Below is a small trained network, with its code and all its weights. Each question gives an input and a class and asks what happens when units are switched off, that is, made to give their printed mean instead of their output.

import numpy as np


def w(rows, s, z=0):
    codes = np.array(rows[::2]) - 128.0
    scale = np.full(codes.shape[1], s)
    scale[-1] = z or s
    return codes * scale


def norm(h):
    return h / np.sqrt((h * h).mean(-1, keepdims=True) + 1e-5)


def f(y):
    return y / 2 * (1 + np.tanh(0.7978845608 * (y + 0.044715 * y**3)))


def log_softmax(a):
    a = a - a.max(-1, keepdims=True)
    return a - np.log(np.exp(a).sum(-1, keepdims=True))


def net(x, mask):
    res = np.array(x, float).reshape(1, 4) / 4 @ E
    u = 0
    for l in range(3):
        y = f(norm(res) @ A[l][:, :-1].T + A[l][:, -1])
        res = res + np.where(mask[u : u + 5], y, B[l][:, -1]) @ B[l][:, :-1]
        u += 5
    return log_softmax(norm(res)[-1] @ U[:, :-1].T + U[:, -1])


A, B = {}, {}
E = w([
[59,164,205,162,131,111,4,96],'x0',
[55,46,197,124,149,85,148,138],'x1',
[83,63,80,135,96,137,68,215],'x2',
[70,153,254,61,83,190,190,139],'x3',
],0.0078)
A[0] = w([
[124,136,139,119,105,203,208,143,5],'L0N1',
[130,85,163,151,191,42,33,70,162],'L0N2',
[156,254,168,98,65,136,98,148,4],'L0N3',
[81,22,115,174,181,119,49,130,115],'L0N4',
[137,220,183,141,104,155,138,4,132],'L0N5',
],0.0081,0.0034)
B[0] = w([
[219,56,32,151,80,91,192,130,170],'L0N1',
[126,208,74,239,100,145,200,91,234],'L0N2',
[150,43,5,234,160,149,181,107,170],'L0N3',
[92,38,76,17,23,88,133,171,220],'L0N4',
[71,160,143,139,253,114,97,108,254],'L0N5',
],0.0073,0.006)
A[1] = w([
[161,220,84,173,22,211,4,149,236],'L1N1',
[112,93,120,122,141,212,201,126,138],'L1N2',
[101,64,170,111,81,43,25,195,3],'L1N3',
[122,91,87,151,46,169,9,219,118],'L1N4',
[182,249,123,147,141,110,46,144,145],'L1N5',
],0.011,0.0021)
B[1] = w([
[161,163,108,105,146,163,216,18,215],'L1N1',
[103,151,161,180,91,63,157,160,195],'L1N2',
[170,95,147,46,71,135,132,143,210],'L1N3',
[82,153,153,173,179,159,6,177,255],'L1N4',
[113,37,139,100,224,129,106,135,180],'L1N5',
],0.015,0.0083)
A[2] = w([
[112,109,248,138,136,95,102,101,184],'L2N1',
[179,160,47,185,189,87,63,144,19],'L2N2',
[126,80,145,144,68,10,208,136,179],'L2N3',
[213,169,112,125,106,140,167,87,2],'L2N4',
[137,158,145,178,118,111,199,224,180],'L2N5',
],0.014,0.0014)
B[2] = w([
[126,86,2,178,225,204,77,177,196],'L2N1',
[10,181,213,221,214,216,134,114,201],'L2N2',
[188,178,145,195,64,43,132,202,250],'L2N3',
[78,31,146,25,145,97,108,152,155],'L2N4',
[183,162,118,197,118,38,130,31,215],'L2N5',
],0.0077,0.011)
U = w([
[167,90,108,63,156,144,197,102,33],'0',
[78,153,121,189,240,208,123,103,192],'1',
[177,156,134,215,83,39,193,166,210],'2',
[149,166,133,61,48,188,101,87,2],'3',
[102,53,148,62,68,164,70,251,115],'4',
],0.011,0.0037)

Each question gives the input, the list of numbers given to net, and the class t.
The units are the neurons (one row each of A and B). Each row of codes is followed by its name. A weight is (code - 128) times the scale printed after its matrix; where a second scale follows, it is the last column's (A, B and U).
mask holds one flag per neuron, layer by layer. A switched-off neuron (its flag False) gives its mean, the last column of its row in B, instead of its output. The means were averaged over made-up inputs and are rounded, as every weight is.
A unit's drop is (log p(t) with every unit on - log p(t) with that unit switched off) / (log p(t) with every unit on - log p(t) with every unit switched off).
The circuit of an input: a set's keep is (log p(t) with only the set's units on - log p(t) with every unit switched off) / (log p(t) with every unit on - log p(t) with every unit switched off). Starting from the 12 units with the biggest drops (on a tie, the unit counted first), units are removed one at a time, each time the one whose removal leaves the highest keep (on an exact tie, the one counted first), for as long as the keep stays at least 0.8.
circuit, biggest first: the units of the circuit, biggest drop first
most important unit: the unit with the biggest drop
k most important neurons: the k neurons with the biggest drops, biggest first
drop of u: that unit's drop, to one decimal
input [5,4,2,-2], class 4: 4 most important neurons => L0N4, L1N3, L1N4, L2N5
input [0,8,-5,6], class 2: 3 most important neurons => L1N4, L2N3, L1N5
input [-5,-7,-1,-6], class 0: circuit, biggest first => L1N4, L2N4
input [6,0,5,6], class 4: circuit, biggest first => L1N3
input [5,6,-2,-3], class 2: 2 most important neurons => L0N2, L1N4
input [-1,-5,6,7], class 2: 2 most important neurons => L1N2, L0N1
input [6,3,4,0], class 4: 3 most important neurons => L0N4, L1N3, L1N4
input [0,-3,-7,8], class 2: 3 most important neurons => L0N3, L1N4, L1N2
input [2,7,1,-2], class 4: 2 most important neurons => L0N4, L1N2
input [-2,6,3,4], class 2: 3 most important neurons => L1N4, L1N2, L2N3
input [2,6,8,-5], class 4: 2 most important neurons => L0N4, L1N3
input [-4,-2,7,6], class 2: 4 most important neurons => L1N2, L0N1, L2N5, L0N4
input [-1,-3,-1,-3], class 0: drop of L1N5 => -0.1
input [0,-4,1,4], class 2: most important unit => L1N4
input [2,5,3,-2], class 4: drop of L0N4 => 2.2
input [-1,8,4,-6], class 4: drop of L0N4 => 1.3
